Here is a tiny trained network, its code and every weight. The questions are about switching its units off for an input and a class, where a switched-off unit gives its printed mean instead of its output.

import numpy as np


def w(rows, s, z=0):
    codes = np.array(rows[::2]) - 128.0
    scale = np.full(codes.shape[1], s)
    scale[-1] = z or s
    return codes * scale


def norm(h):
    return h / np.sqrt((h * h).mean(-1, keepdims=True) + 1e-5)


def f(y):
    return np.maximum(y, 0)


def log_softmax(a):
    a = a - a.max(-1, keepdims=True)
    return a - np.log(np.exp(a).sum(-1, keepdims=True))


def net(x, mask):
    res = np.array(x, float).reshape(1, 6) / 4 @ E
    u = 0
    for l in range(4):
        y = f(norm(res) @ A[l][:, :-1].T + A[l][:, -1])
        res = res + np.where(mask[u : u + 7], y, B[l][:, -1]) @ B[l][:, :-1]
        u += 7
    return log_softmax(norm(res)[-1] @ U[:, :-1].T + U[:, -1])


A, B = {}, {}
E = w([
[126,127,130,127,129,128,131,129],'x0',
[130,127,127,126,126,130,129,130],'x1',
[96,169,114,212,175,182,142,142],'x2',
[127,127,129,126,131,129,132,126],'x3',
[111,165,117,108,195,85,138,242],'x4',
[123,68,3,146,111,104,175,146],'x5',
],0.016)
A[0] = w([
[120,164,152,87,170,85,181,207,141],'L0N1',
[118,51,55,254,65,95,210,112,132],'L0N2',
[156,235,212,27,209,92,62,193,65],'L0N3',
[227,58,87,25,12,77,157,63,111],'L0N4',
[122,186,206,144,152,174,6,119,129],'L0N5',
[151,186,185,43,105,127,85,43,1],'L0N6',
[102,135,32,98,138,83,192,230,34],'L0N7',
],0.0067,0.0078)
B[0] = w([
[149,115,75,82,162,127,34,181,217],'L0N1',
[88,142,39,91,133,209,40,38,244],'L0N2',
[91,202,125,31,33,200,44,153,231],'L0N3',
[13,24,162,38,135,83,103,34,254],'L0N4',
[32,76,209,162,145,87,157,109,223],'L0N5',
[250,100,226,191,142,58,60,84,163],'L0N6',
[197,68,137,180,116,63,155,254,200],'L0N7',
],0.0075,0.007)
A[1] = w([
[230,123,181,148,189,145,239,112,5],'L1N1',
[110,118,122,249,110,202,133,137,142],'L1N2',
[125,104,147,83,76,96,133,145,166],'L1N3',
[149,134,86,162,179,180,94,110,89],'L1N4',
[89,200,138,195,208,164,90,196,181],'L1N5',
[126,133,189,143,123,142,83,92,84],'L1N6',
[133,130,204,153,110,172,163,21,92],'L1N7',
],0.013,0.011)
B[1] = w([
[199,9,164,200,172,167,101,197,128],'L1N1',
[122,222,127,157,158,156,142,131,196],'L1N2',
[141,113,158,92,174,97,100,113,205],'L1N3',
[130,130,98,145,134,85,113,175,159],'L1N4',
[83,84,164,116,65,154,210,98,245],'L1N5',
[142,130,81,138,166,71,136,184,179],'L1N6',
[127,110,46,188,179,77,137,206,210],'L1N7',
],0.016,0.012)
A[2] = w([
[207,166,196,129,118,193,101,18,2],'L2N1',
[171,76,98,208,85,85,99,93,21],'L2N2',
[134,73,158,101,183,65,131,179,128],'L2N3',
[202,128,87,148,101,144,244,192,52],'L2N4',
[162,186,82,186,142,233,62,51,23],'L2N5',
[130,183,142,174,103,219,219,24,130],'L2N6',
[87,92,152,156,59,126,197,85,137],'L2N7',
],0.011,0.008)
B[2] = w([
[197,105,79,25,69,118,108,157,128],'L2N1',
[163,138,120,129,148,112,92,144,141],'L2N2',
[187,148,111,163,89,147,135,132,254],'L2N3',
[83,146,149,232,206,63,23,158,179],'L2N4',
[211,157,227,64,28,226,87,128,151],'L2N5',
[251,98,130,50,107,79,4,185,197],'L2N6',
[50,118,115,154,168,163,135,50,197],'L2N7',
],0.011,0.0086)
A[3] = w([
[252,124,82,87,108,65,162,164,36],'L3N1',
[193,114,169,24,146,99,97,118,115],'L3N2',
[226,84,104,120,139,50,60,140,108],'L3N3',
[188,78,130,77,74,99,101,92,152],'L3N4',
[147,212,180,33,60,146,86,129,3],'L3N5',
[88,164,102,206,131,108,138,150,43],'L3N6',
[183,155,72,164,123,184,137,58,65],'L3N7',
],0.014,0.0077)
B[3] = w([
[218,46,239,199,96,93,78,166,175],'L3N1',
[156,190,40,176,129,159,46,172,224],'L3N2',
[143,91,241,98,84,138,144,128,249],'L3N3',
[103,167,132,176,191,134,239,109,224],'L3N4',
[173,223,7,143,79,225,105,58,180],'L3N5',
[134,180,91,162,196,120,151,120,194],'L3N6',
[209,185,163,37,52,176,93,154,148],'L3N7',
],0.013,0.012)
U = w([
[227,34,219,132,119,27,52,194,82],'0',
[189,217,42,60,44,209,44,169,254],'1',
[70,202,51,223,221,85,192,206,198],'2',
[34,150,251,50,43,219,247,128,78],'3',
[46,34,68,26,137,95,136,27,16],'4',
],0.019,0.0047)

Each question gives the input, the list of numbers given to net, and the class t.
The units are the neurons (one row each of A and B). Each row of codes is followed by its name. A weight is (code - 128) times the scale printed after its matrix; where a second scale follows, it is the last column's (A, B and U).
mask holds one flag per neuron, layer by layer. A switched-off neuron (its flag False) gives its mean, the last column of its row in B, instead of its output. The means were averaged over made-up inputs and are rounded, as every weight is.
A unit's drop is (log p(t) with every unit on - log p(t) with that unit switched off) / (log p(t) with every unit on - log p(t) with every unit switched off).
The circuit of an input: a set's keep is (log p(t) with only the set's units on - log p(t) with every unit switched off) / (log p(t) with every unit on - log p(t) with every unit switched off). Starting from the 12 units with the biggest drops (on a tie, the unit counted first), units are removed one at a time, each time the one whose removal leaves the highest keep (on an exact tie, the one counted first), for as long as the keep stays at least 0.8.
units of the circuit, in order: the units of the circuit, biggest drop first
k most important neurons: the k neurons with the biggest drops, biggest first
k most important neurons of layer l: the k neurons of layer l with the biggest drops, biggest first
drop when u is switched off: that unit's drop, to one decimal
input [-8,-4,-5,-4,8,0], class 1: units of the circuit, in order => [L0N3]
input [6,3,3,0,-8,0], class 2: 4 most important neurons => [L1N7 L0N3 L1N6 L0N1]
input [-3,0,0,-6,-2,3], class 4: 2 most important neurons => [L0N4 L1N2]
input [8,-6,-7,-7,1,-8], class 1: 2 most important neurons of layer 3 => [L3N5 L3N2]
input [8,2,7,0,3,0], class 3: 2 most important neurons => [L1N5 L1N7]
input [8,0,0,1,-1,2], class 4: 2 most important neurons => [L0N4 L1N2]
input [7,3,5,-1,0,7], class 1: 3 most important neurons => [L0N2 L1N7 L1N2]
input [-1,1,1,2,4,-1], class 3: 2 most important neurons => [L1N5 L0N4]
input [-5,-5,2,6,4,-5], class 3: 2 most important neurons => [L1N5 L0N5]
input [0,8,0,-3,5,2], class 0: 2 most important neurons => [L0N7 L0N1]
input [6,-6,-2,2,-7,-1], class 0: 2 most important neurons => [L1N5 L1N7]
input [0,2,1,-1,7,-1], class 3: 3 most important neurons => [L1N5 L2N6 L0N4]
input [-4,-3,-8,2,0,2], class 4: 2 most important neurons => [L0N4 L1N7]
input [-5,-7,2,7,4,-4], class 3: units of the circuit, in order => [L1N5]
input [-4,-8,1,3,-4,4], class 1: 4 most important neurons => [L0N2 L1N5 L3N7 L2N5]
input [1,-8,1,0,-6,-2], class 2: 2 most important neurons => [L1N7 L2N6]
input [-5,4,1,4,-2,-7], class 2: 4 most important neurons of layer 0 => [L0N5 L0N4 L0N1 L0N7]
input [-8,7,7,2,2,-3], class 3: drop when L1N5 is switched off => 0.9
input [-6,-2,8,-5,-8,-7], class 2: drop when L1N7 is switched off => 4.0
input [5,0,-7,-4,-2,6], class 4: drop when L0N4 is switched off => 0.6
input [-7,0,-4,5,-1,5], class 4: most important neuron of layer 0 => [L0N4]
